Here is a tiny trained network, its code and every weight. The questions are about switching its units off for an input and a class, where a switched-off unit gives its printed mean instead of its output.

import numpy as np


def w(rows, s, z=0):
    codes = np.array(rows[::2]) - 128.0
    scale = np.full(codes.shape[1], s)
    scale[-1] = z or s
    return codes * scale


def f(y):
    return y / 2 * (1 + np.tanh(0.7978845608 * (y + 0.044715 * y**3)))


def log_softmax(a):
    a = a - a.max(-1, keepdims=True)
    return a - np.log(np.exp(a).sum(-1, keepdims=True))


def net(x, mask):
    res = np.array(x, float).reshape(1, 5) / 4 @ E
    y = f(res @ A[0][:, :-1].T + A[0][:, -1])
    res = res + np.where(mask, y, B[0][:, -1]) @ B[0][:, :-1]
    return log_softmax(res[-1] @ U[:, :-1].T + U[:, -1])


A, B = {}, {}
E = w([
[84,111,116,179,109,62,85,3,134,170],'x0',
[75,140,95,204,82,117,160,79,137,213],'x1',
[149,21,190,105,61,16,182,129,119,110],'x2',
[86,193,87,50,136,110,192,110,135,95],'x3',
[167,115,166,129,145,111,103,180,119,89],'x4',
],0.0048)
A[0] = w([
[124,74,127,87,116,78,134,44,125,124,244],'n1',
[125,137,126,130,128,127,126,121,129,128,140],'n2',
[128,155,130,97,133,135,150,152,132,116,157],'n3',
[156,89,153,113,132,93,109,180,129,93,158],'n4',
[129,134,129,131,130,130,126,120,127,128,148],'n5',
[127,101,131,148,118,116,135,110,127,137,194],'n6',
[128,158,129,94,133,135,152,149,130,115,158],'n7',
[98,248,104,174,135,118,122,36,135,157,183],'n8',
[134,179,123,151,139,171,110,95,134,144,213],'n9',
[123,110,122,51,132,78,120,58,121,104,179],'n10',
[128,128,127,115,130,122,128,120,128,125,171],'n11',
[120,168,123,136,134,121,117,102,135,135,168],'n12',
[118,197,115,60,127,177,218,162,133,126,150],'n13',
[121,180,113,183,143,207,91,106,120,155,252],'n14',
[134,126,129,78,134,121,132,161,132,103,235],'n15',
[152,96,154,131,133,90,103,185,129,94,155],'n16',
[138,143,135,70,136,141,153,218,128,98,227],'n17',
[132,123,131,122,128,123,126,142,130,121,147],'n18',
[121,32,136,226,83,84,148,87,132,176,213],'n19',
[139,107,138,128,132,109,108,177,134,108,166],'n20',
[128,128,127,134,129,136,128,130,124,129,133],'n21',
[155,86,138,140,160,185,65,203,123,109,182],'n22',
[123,59,137,177,101,85,153,80,122,146,245],'n23',
],0.012,0.0017)
B[0] = w([
[98,142,212,75,88,93,131,69,211,123,214],'n1',
[117,127,124,134,128,128,135,127,126,128,131],'n2',
[143,126,109,96,116,147,151,147,104,126,156],'n3',
[139,93,166,166,168,99,131,111,87,79,198],'n4',
[119,127,128,140,123,130,142,129,131,133,132],'n5',
[128,119,130,124,105,86,109,124,135,143,154],'n6',
[138,126,107,88,116,147,149,145,103,125,158],'n7',
[7,97,57,190,173,66,137,102,44,72,250],'n8',
[71,157,101,200,142,169,138,123,144,150,186],'n9',
[90,156,187,80,118,148,172,82,190,92,186],'n10',
[120,128,137,122,125,128,141,126,128,122,136],'n11',
[86,120,114,149,138,129,151,123,114,125,153],'n12',
[119,165,45,10,89,158,143,163,99,149,216],'n13',
[71,204,88,229,148,211,106,108,197,167,228],'n14',
[151,122,143,101,135,137,167,143,90,87,180],'n15',
[152,86,160,173,170,100,125,114,102,96,192],'n16',
[220,124,104,75,148,155,148,186,54,96,229],'n17',
[139,123,134,129,135,129,132,129,118,121,135],'n18',
[144,70,92,143,35,4,47,156,113,215,254],'n19',
[164,104,147,158,155,121,134,127,113,111,165],'n20',
[132,133,122,131,130,133,123,127,133,132,129],'n21',
[240,122,200,192,145,176,113,135,191,152,219],'n22',
[129,94,146,112,54,34,66,106,155,179,221],'n23',
],0.02,0.0065)
U = w([
[121,57,124,134,11,20,26,120,144,245,112],'0',
[8,166,48,188,203,135,144,82,81,110,142],'1',
[157,189,148,183,163,208,89,140,254,203,70],'2',
[158,167,67,10,110,178,194,202,61,117,108],'3',
[83,147,214,61,101,106,173,45,237,82,255],'4',
[186,50,206,154,220,119,144,147,70,55,85],'5',
],0.0044,0.0005)

Each question gives the input, the list of numbers given to net, and the class t.
The units are the neurons (one row each of A and B). Each row of codes is followed by its name. A weight is (code - 128) times the scale printed after its matrix; where a second scale follows, it is the last column's (A, B and U).
mask holds one flag per neuron, in row order. A switched-off neuron (its flag False) gives its mean, the last column of its row in B, instead of its output. The means were averaged over made-up inputs and are rounded, as every weight is.
A unit's drop is (log p(t) with every unit on - log p(t) with that unit switched off) / (log p(t) with every unit on - log p(t) with every unit switched off).
The circuit of an input: a set's keep is (log p(t) with only the set's units on - log p(t) with every unit switched off) / (log p(t) with every unit on - log p(t) with every unit switched off). Starting from the 12 units with the biggest drops (on a tie, the unit counted first), units are removed one at a time, each time the one whose removal leaves the highest keep (on an exact tie, the one counted first), for as long as the keep stays at least 0.8.
circuit, biggest first: the units of the circuit, biggest drop first
top k neurons: the k neurons with the biggest drops, biggest first
drop when u is switched off: that unit's drop, to one decimal
input [-2,2,5,5,-3], class 4: circuit, biggest first : n19, n1
input [8,0,-3,5,-8], class 1: circuit, biggest first : n8
input [1,-6,0,1,-8], class 4: circuit, biggest first : n19, n8
input [-5,-2,-7,-2,8], class 2: top 2 neurons : n22, n14
input [6,-5,-1,6,-3], class 4: top 2 neurons : n10, n1
input [-8,-3,-3,-5,-6], class 3: top 2 neurons : n17, n13
input [-1,4,-5,-8,-3], class 1: circuit, biggest first : n8, n9
input [2,-7,2,-1,-4], class 4: circuit, biggest first : n19, n10
input [1,5,0,4,2], class 1: circuit, biggest first : n8, n19
input [5,-6,-6,-5,-3], class 1: top 3 neurons : n8, n1, n23
input [-8,5,-1,7,-6], class 3: drop when n4 is switched off : 0.0
input [-1,-1,-7,-3,-6], class 1: drop when n8 is switched off : 0.3
input [-5,0,3,-4,-4], class 5: drop when n23 is switched off : 0.1
input [2,-7,-7,8,1], class 3: circuit, biggest first : n13
